[-25  21  16  26  11  16  12 -25  -3  14 -40 -38 -24  -7  -6  15  13   9
 -10 -16  -3 -19  38 -12  -9  33  28 -33  17 -24   2 -31 -30] = fud
[ 15 -17  -8 -16   9 -19  -7   5   4 -25  13  11  -4 -31  22 -33   2 -13
   2  16 -19  25 -40  23  28 -21 -10  25 -16  16 -14  44  28] = voguk
[-25  21  16  35  11  16  12 -25  -3  14 -40  -8 -24  -7  -6  15  13   9
 -10 -16  -7 -19  38 -12  -9  33  28 -33  17 -24   2 -31 -30] = rilil
[  7  30  40  30  -3  37   0  20  -5  12  27  12   6 -28 -13  27  14  15
  18  -1  30  17  -9 -25 -27   2  43  19  15  17 -18  -1  26] = tik
[ 15 -17  -8 -16   9 -19  -7   5   4 -25  13  11  -4 -31  22 -33   2 -13
   2  16 -19  25 -40  23  28 -24   0   5 -24   8  18  13  -8] = larup
[ 22  37  23  52  17  28  -4  25 -15   8  27  17  20   3  -7  29   2  12
  19   4  16  20 -19 -28 -26 -19  34  26  15  23 -17  44  19] = nesa
diff rilil: [-25  21  16  35  11  16  12 -25  -3  14 -40  -8 -24  -7  -6  15  13   9
 -10 -16  -7 -19  38 -12  -9  33  28 -33  17 -24   2 -31 -29] : 32, [-30]
present: [20  4 16 20] : no

[ -4 -14  -1   2  44   0   1   0  -4   1 -29  45  14   0   1 -12  29   2
   2 -52  -3   3  -8   0  -4   4  -4   1  -4  -2  -1  15 -30   7   0   4
  -4] : vasu
[  2  -1   3   0 -14   2  -8   0   2  -3   8 -13  -5  -1   2   3   0   6
   0  12  -6   1   0   3   0   2  -1   3  -2   0  -2   9 -24  10  -4 -10
   7] : mise
[ -4 -14  -1   2  44   0   1   0  -4   1 -29  45  14   0   1 -12  29   2
   2 -52  -3   3  -8   0  -4   4  -4   1  -4  -2  -1  15 -30   7  -2 -24
   4] : Zabaf
present: [14  0] : yes
diff mise: [  2  -1   3   0 -14   2  -7   0   2  -3   8 -13  -5  -1   2   3   0   6
   0  12  -6   1   0   3   0   2  -1   3  -2   0  -2   9 -24  10  -4 -10
   7] : 6, [-8]

[ 27  33  -5   1 -30  34 -44  35 -39]  Soris
[ 32 -16  -1  47 -45 -46 -17   6  -6]  tinef
[ -7  18 -23 -39   2 -21  10 -50  26]  bobov
diff bobov: [ -7  18 -23 -39   2 -21  10 -49  26] : 7, [-50]
present: [ 6 -6] : yes
present: [ -1 -16  32] : no
diff Soris: [ 27  33  -5   1 -30  34 -44  36 -39] : 7, [35]
present: [-5  1] : yes
present: [ -5   1 -30  34 -44] : yes

[-46 -14 -22   4  22 -23   1  47  29   5  10 -26 -17   0 -12  -8  -3   0] = guze
[-43  -9 -22   4  17 -15  -8  38  22   4   3 -13 -34  -3  -4  -3   6  -8] = foga
[ 47  -5  30  -1 -10  11   2 -39 -12  -9 -19  16  29  -1  14   3   3   2] = Tuge
[ 44   7  17  -1  19  19  20  18  29   8 -17  43  -6 -26   5  23  19  -8] = zod
[-21 -35  -6 -18  34  24  36  14 -20  24 -14  20  -6 -12  28  -7  -3  51] = kas
diff foga: [-43  -9 -22   4  17 -15  -8  38  21   4   3 -13 -34  -3  -4  -3   6  -8] : 8, [22]
present: [  5   9 -26 -17   0] : no
diff guze: [-46 -14 -22   4  22 -22   1  47  29   5  10 -26 -17   0 -12  -8  -3   0] : 5, [-23]
present: [-1 19 19] : yes
diff zod: [ 44   7  17  -1  19  19  20  18  29   8 -17  43  -7 -26   5  23  19  -8] : 12, [-6]
present: [-10  11   2 -39 -12] : yes

[  1  -1 -40   5  -8  22  27   9 -38  30]  Gudil
[-15  -9  44 -21 -19  -5   5   2   0   9]  lona
[-30  13 -29   3  28  16 -16  -4  -2 -56]  tup
[-12  30   8 -14 -40   6  22  -9  15  -6]  Pudaf
[ 20 -16 -45  12   5  18  28   8 -48  34]  Vekad
[-14  -2   6 -24 -27   7 -10   7  19   4]  Nali
present: [ 6 22 -9 14] : no
present: [ 6 -8] : no
diff lona: [-15  -9  44 -21 -20  -5   5   2   0   9] : 4, [-19]
diff Gudil: [  1   0 -40   5  -8  22  27   9 -38  30] : 1, [-1]
diff tup: [-30  13 -29   3  28  16 -15  -4  -2 -56] : 6, [-16]
diff Gudil: [  1  -1 -40   5  -8  21  27   9 -38  30] : 5, [22]

[ 26 -16  16   3  14   4   0] -> duna
[  8  21 -14 -54  -6  12  20] -> tok
[29  9 16 -6 -6 -1  9] -> Mebem
[ -1   2  25   0 -12  -7   7] -> lamok
[  8  -7 -34   0 -31  -1  26] -> nesi
[  8  21 -14 -54  -6 -24   3] -> vam
[  8 -34  29   3  18   1 -13] -> rimop
diff nesi: [  8  -7 -34  -1 -31  -1  26] : 3, [0]
present: [17  1] : no
diff Mebem: [29  9 16 -7 -6 -1  9] : 3, [-6]
present: [-12  -7] : yes
diff rimop: [  8 -34  29   3  18   2 -13] : 5, [1]
present: [ 9 -1 -6] : no

